Below are the code and all the weights of a small trained network. Each question names an input and a class and asks about switching units off, where a switched-off unit gives its printed mean instead of its output.

import numpy as np


def w(rows, s, z=0):
    codes = np.array(rows[::2]) - 128.0
    scale = np.full(codes.shape[1], s)
    scale[-1] = z or s
    return codes * scale


def f(y):
    return np.maximum(y, 0)


def log_softmax(a):
    a = a - a.max(-1, keepdims=True)
    return a - np.log(np.exp(a).sum(-1, keepdims=True))


def net(x, mask):
    res = np.array(x, float).reshape(1, 3) / 4 @ E
    y = f(res @ A[0][:, :-1].T + A[0][:, -1])
    res = res + np.where(mask, y, B[0][:, -1]) @ B[0][:, :-1]
    return log_softmax(res[-1] @ U[:, :-1].T + U[:, -1])


A, B = {}, {}
E = w([
[237,162,167,253,27],'x0',
[49,231,181,213,181],'x1',
[220,251,121,52,230],'x2',
],0.0076)
A[0] = w([
[56,143,141,109,174,96],'n0',
[252,8,91,25,98,95],'n1',
[88,105,87,87,182,99],'n2',
[28,227,151,200,175,102],'n3',
[90,119,122,98,147,229],'n4',
[25,8,114,174,72,96],'n5',
[113,64,97,29,147,100],'n6',
[153,105,112,129,125,244],'n7',
[43,159,124,120,157,115],'n8',
[237,215,103,44,204,92],'n9',
[246,137,118,206,91,82],'n10',
],0.014,0.012)
B[0] = w([
[88,112,152,158,71,170],'n0',
[89,112,67,231,151,249],'n1',
[139,104,158,124,72,178],'n2',
[115,104,67,199,143,209],'n3',
[252,196,133,99,138,212],'n4',
[43,101,137,46,181,248],'n5',
[97,95,159,167,42,201],'n6',
[244,214,139,92,169,219],'n7',
[116,103,141,166,84,175],'n8',
[46,97,138,44,180,238],'n9',
[126,97,176,129,26,203],'n10',
],0.031,0.016)
U = w([
[70,112,173,13,206,40],'0',
[118,120,55,216,152,255],'1',
[141,115,255,125,17,42],'2',
[217,236,167,79,173,218],'3',
],0.0097,0.0046)

Each question gives the input, the list of numbers given to net, and the class t.
The units are the neurons (one row each of A and B). Each row of codes is followed by its name. A weight is (code - 128) times the scale printed after its matrix; where a second scale follows, it is the last column's (A, B and U).
mask holds one flag per neuron, in row order. A switched-off neuron (its flag False) gives its mean, the last column of its row in B, instead of its output. The means were averaged over made-up inputs and are rounded, as every weight is.
A unit's drop is (log p(t) with every unit on - log p(t) with that unit switched off) / (log p(t) with every unit on - log p(t) with every unit switched off).
The circuit of an input: a set's keep is (log p(t) with only the set's units on - log p(t) with every unit switched off) / (log p(t) with every unit on - log p(t) with every unit switched off). Starting from all 11 units, units are removed one at a time, each time the one whose removal leaves the highest keep (on an exact tie, the one counted first), for as long as the keep stays at least 0.8.
circuit, biggest first: the units of the circuit, biggest drop first
unit that matters most: the unit with the biggest drop
k most important neurons: the k neurons with the biggest drops, biggest first
drop of u: that unit's drop, to one decimal
input [5,-7,1], class 1: unit that matters most : n1
input [-3,4,-1], class 1: 3 most important neurons : n3, n10, n7
input [-3,5,-4], class 1: 2 most important neurons : n9, n3
input [-2,7,-5], class 1: 2 most important neurons : n3, n9
input [6,5,6], class 0: 3 most important neurons : n9, n1, n6
input [-7,8,5], class 1: 2 most important neurons : n3, n10
input [-3,1,0], class 3: 2 most important neurons : n10, n1
input [3,6,4], class 1: 2 most important neurons : n3, n5
input [3,-3,1], class 3: 3 most important neurons : n3, n6, n7
input [7,5,-7], class 0: 2 most important neurons : n5, n6
input [-2,3,0], class 3: 3 most important neurons : n1, n6, n10
input [2,3,-1], class 3: 2 most important neurons : n1, n6
input [5,2,2], class 2: 3 most important neurons : n10, n1, n4
input [7,7,8], class 0: 2 most important neurons : n9, n1
input [7,-5,8], class 0: unit that matters most : n9
input [-7,6,-1], class 2: 4 most important neurons : n1, n0, n2, n8
input [-7,6,5], class 2: 2 most important neurons : n1, n2
input [2,6,-8], class 0: drop of n5 : 4.7
input [-4,-6,-4], class 1: drop of n9 : 0.8
input [-3,-6,2], class 1: circuit, biggest first : n1
input [1,3,-3], class 3: drop of n1 : 1.2
input [-5,7,-1], class 1: drop of n0 : 0.0
